Here is a tiny trained network, its code and every weight. The questions are about switching its units off for an input and a class, where a switched-off unit gives its printed mean instead of its output.

import numpy as np


def w(rows, s, z=0):
    codes = np.array(rows[::2]) - 128.0
    scale = np.full(codes.shape[1], s)
    scale[-1] = z or s
    return codes * scale


def norm(h):
    return h / np.sqrt((h * h).mean(-1, keepdims=True) + 1e-5)


def f(y):
    return y / 2 * (1 + np.tanh(0.7978845608 * (y + 0.044715 * y**3)))


def log_softmax(a):
    a = a - a.max(-1, keepdims=True)
    return a - np.log(np.exp(a).sum(-1, keepdims=True))


def net(x, mask):
    res = np.array(x, float).reshape(1, 5) / 4 @ E
    u = 0
    for l in range(4):
        y = f(norm(res) @ A[l][:, :-1].T + A[l][:, -1])
        res = res + np.where(mask[u : u + 4], y, B[l][:, -1]) @ B[l][:, :-1]
        u += 4
    return log_softmax(norm(res)[-1] @ U[:, :-1].T + U[:, -1])


A, B = {}, {}
E = w([
[51,18,222,171,125,65,212,18,91],'x0',
[53,158,95,242,54,185,30,206,183],'x1',
[124,123,135,119,128,117,115,128,136],'x2',
[117,133,131,129,142,134,126,134,114],'x3',
[116,126,164,147,179,233,152,68,247],'x4',
],0.012)
A[0] = w([
[255,183,120,15,234,235,93,84,170,91],'L0N1',
[75,82,119,201,81,120,127,98,46,132],'L0N2',
[221,163,131,35,133,57,154,190,58,2],'L0N3',
[144,157,49,83,60,162,110,191,132,139],'L0N4',
],0.0078,0.0093)
B[0] = w([
[155,178,58,63,99,108,208,185,239,254],'L0N1',
[145,115,149,80,98,72,185,153,178,205],'L0N2',
[250,227,208,217,158,157,89,46,136,177],'L0N3',
[108,91,72,153,93,149,83,121,55,220],'L0N4',
],0.012,0.0077)
A[1] = w([
[141,111,100,64,144,118,48,190,74,1],'L1N1',
[204,215,66,143,140,195,11,133,115,157],'L1N2',
[141,117,45,100,92,93,82,161,27,29],'L1N3',
[83,102,131,148,160,233,157,75,195,151],'L1N4',
],0.011,0.0078)
B[1] = w([
[54,189,100,172,83,194,80,122,126,142],'L1N1',
[114,63,116,117,223,86,156,8,113,250],'L1N2',
[97,20,90,208,106,159,19,110,178,171],'L1N3',
[165,121,182,175,162,158,46,120,174,190],'L1N4',
],0.014,0.012)
A[2] = w([
[205,144,190,89,96,11,147,37,79,179],'L2N1',
[17,69,1,154,50,17,171,135,65,13],'L2N2',
[199,77,96,148,203,109,68,88,207,177],'L2N3',
[117,198,244,213,82,211,157,175,228,252],'L2N4',
],0.0075,0.002)
B[2] = w([
[169,164,126,109,188,157,100,153,84,223],'L2N1',
[116,126,49,76,10,175,131,179,147,202],'L2N2',
[136,123,120,102,210,80,179,79,105,255],'L2N3',
[51,52,28,166,115,164,145,156,83,196],'L2N4',
],0.012,0.0091)
A[3] = w([
[174,180,139,72,103,98,142,152,8,69],'L3N1',
[131,121,102,177,179,146,151,58,131,95],'L3N2',
[80,169,156,156,26,100,131,192,117,2],'L3N3',
[90,94,136,230,92,129,135,147,154,218],'L3N4',
],0.016,0.0051)
B[3] = w([
[61,36,76,206,76,193,58,127,119,185],'L3N1',
[146,179,227,137,168,54,131,126,55,246],'L3N2',
[162,199,98,45,191,106,191,159,250,168],'L3N3',
[136,145,79,113,8,164,110,175,115,217],'L3N4',
],0.016,0.013)
U = w([
[171,186,232,137,250,74,144,41,94,2],'0',
[29,35,101,202,49,188,63,99,122,238],'1',
[182,222,53,35,80,140,219,210,244,217],'2',
],0.018,0.0032)

Each question gives the input, the list of numbers given to net, and the class t.
The units are the neurons (one row each of A and B). Each row of codes is followed by its name. A weight is (code - 128) times the scale printed after its matrix; where a second scale follows, it is the last column's (A, B and U).
mask holds one flag per neuron, layer by layer. A switched-off neuron (its flag False) gives its mean, the last column of its row in B, instead of its output. The means were averaged over made-up inputs and are rounded, as every weight is.
A unit's drop is (log p(t) with every unit on - log p(t) with that unit switched off) / (log p(t) with every unit on - log p(t) with every unit switched off).
The circuit of an input: a set's keep is (log p(t) with only the set's units on - log p(t) with every unit switched off) / (log p(t) with every unit on - log p(t) with every unit switched off). Starting from the 12 units with the biggest drops (on a tie, the unit counted first), units are removed one at a time, each time the one whose removal leaves the highest keep (on an exact tie, the one counted first), for as long as the keep stays at least 0.8.
circuit, biggest first: the units of the circuit, biggest drop first
k most important neurons: the k neurons with the biggest drops, biggest first
drop when u is switched off: that unit's drop, to one decimal
input [-3,1,4,5,-5], class 1: circuit, biggest first : (L1N3)
input [5,2,-3,6,-5], class 2: 2 most important neurons : (L1N2, L3N3)
input [8,-1,-1,-7,-2], class 1: 2 most important neurons : (L2N1, L3N1)
input [6,-8,-2,1,-5], class 1: circuit, biggest first : (L3N1, L1N2)
input [6,-8,-7,3,-1], class 1: 4 most important neurons : (L3N1, L1N2, L1N4, L2N3)
input [5,1,-7,-2,-1], class 2: 4 most important neurons : (L2N3, L0N3, L1N2, L3N3)
input [2,2,1,6,-4], class 2: circuit, biggest first : (L1N2, L3N3)
input [1,-5,-7,-3,-7], class 1: 3 most important neurons : (L3N1, L1N2, L1N4)
input [-8,1,1,-8,-4], class 1: 2 most important neurons : (L0N4, L1N3)
input [2,5,7,-3,-8], class 2: 3 most important neurons : (L3N3, L1N2, L0N2)
input [1,4,8,-6,-6], class 2: 3 most important neurons : (L1N2, L3N3, L0N2)
input [6,2,2,-1,-4], class 2: 4 most important neurons : (L1N2, L3N3, L2N2, L2N3)
input [-7,-8,-8,8,0], class 0: 3 most important neurons : (L0N3, L1N2, L3N4)
input [-6,4,-5,-1,1], class 0: circuit, biggest first : (L1N2)
input [-7,2,-3,-8,-6], class 1: drop when L1N3 is switched off : 0.4
input [1,-2,-1,-8,-2], class 1: drop when L3N1 is switched off : 3.9
input [-8,-3,5,-8,-5], class 0: drop when L0N3 is switched off : 0.2
input [7,-7,-3,-7,-3], class 1: drop when L3N1 is switched off : 1.0
